Below are the code and all the weights of a small trained network. Each question names an input and a target symbol and asks about switching units off, where a switched-off unit gives its printed mean instead of its output.

import numpy as np


def w(rows, s, z=0):
    codes = np.array(rows[::2]) - 128.0
    scale = np.full(codes.shape[1], s)
    scale[-1] = z or s
    return codes * scale


def norm(h):
    return h / np.sqrt((h * h).mean(-1, keepdims=True) + 1e-5)


def f(y):
    return np.maximum(y, 0)


def softmax(a):
    e = np.exp(a - a.max(-1, keepdims=True))
    return e / e.sum(-1, keepdims=True)


def log_softmax(a):
    a = a - a.max(-1, keepdims=True)
    return a - np.log(np.exp(a).sum(-1, keepdims=True))


def net(x, mask):
    ids = ['ΓΔΞΨαεζηθλμπτφω'.index(c) for c in x.split()]
    T = len(ids)
    res = E[ids] + P[:T]
    u = 0
    for l in range(2):
        r = norm(res)
        for j in range(2):
            rows = slice(4 * j, 4 * j + 4)
            q, k, v = (r @ M[l][rows].T for M in (Q, K, V))
            z = softmax(np.where(np.tri(T) > 0, q @ k.T / 4**0.5, -1e9)) @ v
            o = O[l][rows]
            res = res + np.where(mask[u + j], z, o[:, -1]) @ o[:, :-1]
        u += 2
        y = f(norm(res) @ A[l][:, :-1].T + A[l][:, -1])
        res = res + np.where(mask[u : u + 16], y, B[l][:, -1]) @ B[l][:, :-1]
        u += 16
    return log_softmax(norm(res)[-1] @ U[:, :-1].T + U[:, -1])


Q, K, V, O, A, B = {}, {}, {}, {}, {}, {}
E = w([
[246,123,119,161,117,71],'Γ',
[67,138,161,168,170,102],'Δ',
[157,187,205,152,74,160],'Ξ',
[168,148,72,134,178,52],'Ψ',
[94,160,158,106,123,179],'α',
[163,129,252,109,155,156],'ε',
[175,172,164,127,51,184],'ζ',
[172,206,98,174,106,113],'η',
[159,87,186,114,134,162],'θ',
[186,98,192,125,165,81],'λ',
[116,157,83,164,149,99],'μ',
[96,190,115,170,78,112],'π',
[168,129,167,148,102,151],'τ',
[176,141,121,137,115,142],'φ',
[114,204,160,168,84,154],'ω',
],0.021)
P = w([
[120,104,128,158,140,146],'0',
[120,188,232,146,27,34],'1',
[167,202,83,4,129,152],'2',
[82,73,107,67,107,129],'3',
[115,167,219,165,39,62],'4',
[171,172,85,55,164,171],'5',
],0.022)
Q[0] = w([
[172,192,122,70,242,167],'L0H1',
[90,23,120,82,121,117],'L0H1',
[162,187,199,230,132,148],'L0H1',
[169,157,71,189,107,178],'L0H1',
[240,126,189,152,64,125],'L0H2',
[109,211,146,206,79,189],'L0H2',
[103,95,12,100,68,254],'L0H2',
[45,155,202,76,173,186],'L0H2',
],0.036)
K[0] = w([
[168,233,154,85,233,141],'L0H1',
[50,61,160,73,115,87],'L0H1',
[172,179,124,253,111,155],'L0H1',
[126,133,83,119,160,172],'L0H1',
[233,121,217,113,74,120],'L0H2',
[94,195,148,168,56,194],'L0H2',
[124,106,29,126,96,220],'L0H2',
[50,132,205,89,171,189],'L0H2',
],0.039)
V[0] = w([
[126,117,79,126,149,251],'L0H1',
[201,160,105,64,191,129],'L0H1',
[82,130,134,158,192,98],'L0H1',
[95,111,110,66,106,95],'L0H1',
[139,153,128,107,145,152],'L0H2',
[152,189,102,96,160,179],'L0H2',
[123,131,73,168,140,145],'L0H2',
[158,228,118,90,96,155],'L0H2',
],0.03)
O[0] = w([
[117,52,5,88,85,128,117],'L0H1',
[166,119,68,50,209,192,239],'L0H1',
[84,120,149,180,182,142,60],'L0H1',
[241,113,120,195,128,119,84],'L0H1',
[135,112,134,139,114,176,132],'L0H2',
[153,106,120,149,104,237,103],'L0H2',
[158,142,30,156,149,162,2],'L0H2',
[109,201,180,111,77,233,242],'L0H2',
],0.019,0.0098)
A[0] = w([
[157,44,107,152,68,195,1],'L0N1',
[123,129,61,136,57,68,143],'L0N2',
[149,63,148,93,108,120,74],'L0N3',
[196,102,120,106,173,87,116],'L0N4',
[132,64,51,98,145,131,127],'L0N5',
[181,137,90,183,97,70,118],'L0N6',
[78,113,83,186,104,173,112],'L0N7',
[124,106,84,214,190,154,40],'L0N8',
[143,143,81,209,140,120,89],'L0N9',
[95,15,153,149,222,121,40],'L0N10',
[173,143,100,141,106,255,129],'L0N11',
[190,145,67,125,181,210,153],'L0N12',
[123,119,154,108,161,118,115],'L0N13',
[150,121,70,93,217,97,106],'L0N14',
[92,75,126,200,80,148,114],'L0N15',
[121,93,150,202,126,83,119],'L0N16',
],0.032,0.0066)
B[0] = w([
[229,165,112,76,46,118,187],'L0N1',
[33,144,169,157,84,171,184],'L0N2',
[67,129,124,110,96,163,151],'L0N3',
[162,71,107,144,94,193,181],'L0N4',
[83,221,57,95,139,162,197],'L0N5',
[98,87,206,129,89,189,165],'L0N6',
[104,197,100,167,132,79,160],'L0N7',
[72,119,64,172,204,133,143],'L0N8',
[71,163,138,144,146,217,144],'L0N9',
[139,10,162,142,130,18,169],'L0N10',
[149,52,249,53,163,122,255],'L0N11',
[148,74,161,31,252,142,245],'L0N12',
[161,140,94,89,140,160,161],'L0N13',
[241,174,71,131,72,139,192],'L0N14',
[153,191,92,150,117,73,154],'L0N15',
[153,199,130,144,101,191,191],'L0N16',
],0.046,0.022)
Q[1] = w([
[61,107,124,213,173,100],'L1H1',
[135,227,178,92,112,8],'L1H1',
[2,172,110,174,241,106],'L1H1',
[168,114,118,190,142,106],'L1H1',
[117,146,184,116,178,2],'L1H2',
[171,23,163,201,17,163],'L1H2',
[28,168,119,75,109,84],'L1H2',
[119,19,141,72,80,181],'L1H2',
],0.032)
K[1] = w([
[139,134,103,188,110,153],'L1H1',
[80,123,68,135,156,22],'L1H1',
[77,118,99,252,123,103],'L1H1',
[171,133,150,180,138,133],'L1H1',
[86,83,96,141,142,50],'L1H2',
[165,105,155,211,7,170],'L1H2',
[87,176,57,62,97,107],'L1H2',
[161,117,178,85,72,190],'L1H2',
],0.042)
V[1] = w([
[120,101,112,142,124,123],'L1H1',
[165,200,169,74,117,129],'L1H1',
[61,111,83,131,200,151],'L1H1',
[144,140,179,175,135,128],'L1H1',
[45,21,251,151,96,173],'L1H2',
[108,214,76,234,160,93],'L1H2',
[179,170,96,88,40,87],'L1H2',
[24,83,59,101,22,155],'L1H2',
],0.029)
O[1] = w([
[130,128,102,156,110,145,105],'L1H1',
[122,117,187,62,178,80,202],'L1H1',
[184,57,65,177,124,158,113],'L1H1',
[137,168,145,102,104,134,103],'L1H1',
[127,216,47,122,192,5,159],'L1H2',
[230,109,129,77,87,185,4],'L1H2',
[106,105,204,148,90,104,164],'L1H2',
[133,43,68,161,65,30,132],'L1H2',
],0.025,0.018)
A[1] = w([
[105,119,113,112,162,120,96],'L1N1',
[173,33,94,105,178,137,163],'L1N2',
[144,64,90,103,75,154,89],'L1N3',
[65,72,175,55,109,167,32],'L1N4',
[142,109,151,102,131,254,20],'L1N5',
[107,104,88,70,109,65,53],'L1N6',
[19,110,155,169,106,193,132],'L1N7',
[172,134,63,21,245,151,152],'L1N8',
[53,197,46,184,146,148,18],'L1N9',
[218,107,209,165,169,121,108],'L1N10',
[98,147,106,96,225,32,214],'L1N11',
[168,67,178,154,237,90,3],'L1N12',
[183,249,116,127,180,198,98],'L1N13',
[88,188,64,130,91,222,83],'L1N14',
[85,124,117,172,92,81,43],'L1N15',
[174,193,86,170,55,102,85],'L1N16',
],0.028,0.0042)
B[1] = w([
[158,114,143,104,126,130,148],'L1N1',
[118,231,140,113,126,138,188],'L1N2',
[149,122,105,164,82,180,164],'L1N3',
[147,116,111,64,202,154,203],'L1N4',
[168,118,93,193,160,54,191],'L1N5',
[111,68,89,134,153,144,152],'L1N6',
[82,156,56,96,170,161,174],'L1N7',
[192,222,47,58,176,117,253],'L1N8',
[78,126,202,186,180,147,152],'L1N9',
[61,84,135,187,101,155,198],'L1N10',
[188,38,162,150,140,195,197],'L1N11',
[98,109,238,102,94,170,193],'L1N12',
[88,140,2,113,128,167,187],'L1N13',
[85,71,195,97,137,140,170],'L1N14',
[179,166,108,138,128,89,159],'L1N15',
[205,126,148,95,194,132,175],'L1N16',
],0.055,0.026)
U = w([
[144,111,191,41,236,150,65],'Γ',
[199,207,24,103,169,146,155],'Δ',
[84,121,136,57,105,19,163],'Ξ',
[106,87,81,215,222,217,23],'Ψ',
[108,75,237,140,102,154,125],'α',
[168,172,141,229,219,80,151],'ε',
[36,124,85,134,160,42,206],'ζ',
[134,3,117,161,221,71,101],'η',
[173,151,131,153,118,24,234],'θ',
[60,254,153,129,127,165,89],'λ',
[241,96,115,170,96,191,114],'μ',
[183,229,160,128,86,70,150],'π',
[119,103,46,137,93,64,253],'τ',
[67,48,68,51,94,189,61],'φ',
[130,172,127,45,10,149,77],'ω',
],0.011,0.0044)

Each question gives the input, a string of symbols that net reads in full, and the target symbol t.
The units are the heads (4 rows each of Q, K, V and O) and the neurons (one row each of A and B). Each row of codes is followed by its name. A weight is (code - 128) times the scale printed after its matrix; where a second scale follows, it is the last column's (O, A, B and U).
mask holds one flag per unit, layer by layer, with each layer's heads first. A switched-off unit (its flag False) gives its mean, the last column of its rows in O or B, instead of its output. The means were averaged over made-up inputs and are rounded, as every weight is.
A unit's drop is (log p(t) with every unit on - log p(t) with that unit switched off) / (log p(t) with every unit on - log p(t) with every unit switched off).
The circuit of an input: a set's keep is (log p(t) with only the set's units on - log p(t) with every unit switched off) / (log p(t) with every unit on - log p(t) with every unit switched off). Starting from the 12 units with the biggest drops (on a tie, the unit counted first), units are removed one at a time, each time the one whose removal leaves the highest keep (on an exact tie, the one counted first), for as long as the keep stays at least 0.8.
units of the circuit, in order: the units of the circuit, biggest drop first
unit that matters most: the unit with the biggest drop
top k neurons: the k neurons with the biggest drops, biggest first
k most important neurons of layer l: the k neurons of layer l with the biggest drops, biggest first
which heads matter: for each layer, one digit per head in row order, 1 if its drop is at least 0.15 and else 0, layers parted by /
input ζ η α Γ λ, target ζ: units of the circuit, in order -> L0H1, L0N2, L1H2
input φ Γ λ Ψ, target Δ: units of the circuit, in order -> L0H2, L0N14
input λ λ η λ ε, target λ: which heads matter -> 11 / 00
input η ζ μ φ η, target η: unit that matters most -> L1H2
input φ φ τ Γ, target μ: which heads matter -> 01 / 00
input λ ζ ω λ η, target λ: which heads matter -> 11 / 00
input μ α λ φ Δ, target μ: which heads matter -> 10 / 01
input φ ε λ φ ε, target φ: units of the circuit, in order -> L0H1, L1H2, L0N11
input Γ λ λ θ, target τ: which heads matter -> 11 / 01
input φ λ φ ζ, target Ξ: which heads matter -> 10 / 01
input λ μ π λ Γ, target λ: which heads matter -> 11 / 00
input μ λ μ, target Δ: which heads matter -> 01 / 00
input Ξ φ α φ π, target Ξ: which heads matter -> 11 / 01
input τ ζ Γ λ Δ, target τ: which heads matter -> 10 / 01
input ε μ μ μ φ, target ε: which heads matter -> 11 / 01
input τ Δ μ ε Ψ, target τ: unit that matters most -> L1H2
input ε μ α λ η, target ε: which heads matter -> 10 / 01
input ε λ θ ε, target η: 2 most important neurons of layer 0 -> L0N12, L0N3
input λ λ Δ φ, target φ: which heads matter -> 11 / 00
input Γ λ φ π, target λ: 2 most important neurons of layer 0 -> L0N16, L0N9
input μ φ λ ω λ, target μ: unit that matters most -> L0H1
input μ λ λ ε ε, target μ: top 3 neurons -> L0N12, L0N1, L0N11
input α φ τ θ, target τ: which heads matter -> 01 / 01
input τ Δ τ Δ ω, target τ: which heads matter -> 10 / 01
input φ φ μ Δ, target ε: top 3 neurons -> L0N11, L0N10, L0N12
input λ λ ε λ μ, target λ: top 2 neurons -> L0N11, L0N12
input λ ε ω λ, target α: top 2 neurons -> L0N10, L0N12
input μ λ ω λ Ψ, target μ: most important neuron of layer 0 -> L0N12
input λ λ ε λ λ, target λ: 2 most important neurons of layer 0 -> L0N11, L0N12
input ε λ Δ λ λ, target ε: 3 most important neurons of layer 0 -> L0N12, L0N11, L0N10
